Here is a tiny trained network, its code and every weight. The questions are about switching its units off for an input and a class, where a switched-off unit gives its printed mean instead of its output.

import numpy as np


def w(rows, s, z=0):
    codes = np.array(rows[::2]) - 128.0
    scale = np.full(codes.shape[1], s)
    scale[-1] = z or s
    return codes * scale


def norm(h):
    return h / np.sqrt((h * h).mean(-1, keepdims=True) + 1e-5)


def f(y):
    return y / 2 * (1 + np.tanh(0.7978845608 * (y + 0.044715 * y**3)))


def log_softmax(a):
    a = a - a.max(-1, keepdims=True)
    return a - np.log(np.exp(a).sum(-1, keepdims=True))


def net(x, mask):
    res = np.array(x, float).reshape(1, 2) / 4 @ E
    u = 0
    for l in range(3):
        y = f(norm(res) @ A[l][:, :-1].T + A[l][:, -1])
        res = res + np.where(mask[u : u + 7], y, B[l][:, -1]) @ B[l][:, :-1]
        u += 7
    return log_softmax(norm(res)[-1] @ U[:, :-1].T + U[:, -1])


A, B = {}, {}
E = w([
[54,197,81,125,203,164,10,114,121],'x0',
[86,146,127,227,153,178,136,237,156],'x1',
],0.012)
A[0] = w([
[123,130,130,192,132,134,120,222,131,254],'0.n1',
[90,149,115,121,156,121,3,127,142,169],'0.n2',
[138,115,129,146,143,126,143,137,135,73],'0.n3',
[112,119,132,135,122,127,106,135,127,138],'0.n4',
[126,133,133,129,112,125,152,132,135,203],'0.n5',
[134,119,123,155,133,133,152,184,140,74],'0.n6',
[122,126,127,132,129,136,160,145,136,80],'0.n7',
],0.025,0.0042)
B[0] = w([
[98,169,107,101,91,150,149,198,216,223],'0.n1',
[112,145,105,148,186,155,96,124,58,250],'0.n2',
[122,147,172,99,129,148,156,114,129,138],'0.n3',
[133,154,101,68,94,161,97,101,110,138],'0.n4',
[202,126,135,127,150,167,189,178,163,148],'0.n5',
[98,76,193,255,81,56,140,62,40,172],'0.n6',
[127,141,180,119,113,173,147,82,127,144],'0.n7',
],0.024,0.027)
A[1] = w([
[175,83,127,141,142,102,126,95,46,49],'1.n1',
[149,83,112,70,94,78,131,155,198,2],'1.n2',
[138,121,94,199,112,53,4,116,185,37],'1.n3',
[79,89,99,105,195,135,127,162,178,43],'1.n4',
[164,86,125,139,116,102,153,111,136,109],'1.n5',
[209,97,154,118,216,144,144,114,104,105],'1.n6',
[159,99,170,115,103,92,142,112,173,196],'1.n7',
],0.026,0.002)
B[1] = w([
[140,66,131,54,154,70,152,6,129,230],'1.n1',
[210,88,129,156,132,130,106,136,200,192],'1.n2',
[200,127,134,58,172,168,171,136,44,127],'1.n3',
[170,130,137,79,139,149,122,184,128,161],'1.n4',
[44,203,40,113,118,178,43,212,179,198],'1.n5',
[168,75,128,58,141,106,80,30,106,250],'1.n6',
[221,124,166,172,75,132,113,166,177,236],'1.n7',
],0.018,0.015)
A[2] = w([
[106,174,104,83,161,119,176,222,76,30],'2.n1',
[57,63,168,159,115,36,145,5,18,1],'2.n2',
[74,154,140,106,176,139,159,177,185,54],'2.n3',
[67,152,59,209,157,140,49,180,132,196],'2.n4',
[82,187,82,155,137,175,40,101,91,19],'2.n5',
[212,115,101,79,132,135,39,87,162,167],'2.n6',
[37,133,114,30,158,89,165,44,203,34],'2.n7',
],0.026,0.0019)
B[2] = w([
[22,158,149,94,135,166,128,108,171,166],'2.n1',
[105,75,183,242,116,133,65,87,4,207],'2.n2',
[217,86,151,161,178,134,66,73,82,167],'2.n3',
[157,126,95,19,175,128,163,126,87,201],'2.n4',
[154,111,208,193,57,133,170,147,175,219],'2.n5',
[88,102,75,67,150,52,97,83,217,254],'2.n6',
[115,165,170,172,160,199,143,163,75,159],'2.n7',
],0.026,0.029)
U = w([
[133,82,70,87,129,51,77,94,227,182],'0',
[153,138,187,236,26,135,185,205,195,173],'1',
[94,67,157,206,160,110,61,55,9,140],'2',
[99,167,167,48,176,227,171,173,103,165],'3',
[151,201,44,187,152,86,120,196,79,1],'4',
[109,132,55,149,99,92,166,173,77,27],'5',
],0.013,0.007)

Each question gives the input, the list of numbers given to net, and the class t.
The units are the neurons (one row each of A and B). Each row of codes is followed by its name. A weight is (code - 128) times the scale printed after its matrix; where a second scale follows, it is the last column's (A, B and U).
mask holds one flag per neuron, layer by layer. A switched-off neuron (its flag False) gives its mean, the last column of its row in B, instead of its output. The means were averaged over made-up inputs and are rounded, as every weight is.
A unit's drop is (log p(t) with every unit on - log p(t) with that unit switched off) / (log p(t) with every unit on - log p(t) with every unit switched off).
unit that matters most: the unit with the biggest drop
top k neurons: the k neurons with the biggest drops, biggest first
k most important neurons of layer l: the k neurons of layer l with the biggest drops, biggest first
drop of u: that unit's drop, to one decimal
input [-3,-3], class 0: unit that matters most -> 0.n2
input [2,6], class 3: top 2 neurons -> (0.n1, 2.n4)
input [-5,0], class 0: top 3 neurons -> (0.n2, 0.n1, 1.n5)
input [0,-3], class 0: 2 most important neurons of layer 0 -> (0.n6, 0.n2)
input [-7,-1], class 0: top 2 neurons -> (0.n2, 0.n1)
input [-7,1], class 1: top 2 neurons -> (0.n2, 2.n6)
input [0,6], class 1: top 4 neurons -> (0.n2, 0.n1, 2.n6, 0.n6)
input [-1,-1], class 0: top 2 neurons -> (0.n2, 0.n6)
input [0,-2], class 0: top 2 neurons -> (0.n6, 0.n2)
input [-5,-2], class 0: top 2 neurons -> (0.n2, 0.n1)
input [3,8], class 3: top 2 neurons -> (0.n1, 2.n4)
input [-1,5], class 1: top 2 neurons -> (0.n2, 0.n1)
input [-5,-4], class 0: drop of 0.n2 -> 5.7
input [-8,1], class 1: drop of 2.n6 -> 0.3
input [6,2], class 3: drop of 0.n3 -> 0.0
input [4,4], class 3: drop of 2.n4 -> 0.1
input [5,7], class 3: unit that matters most -> 2.n4
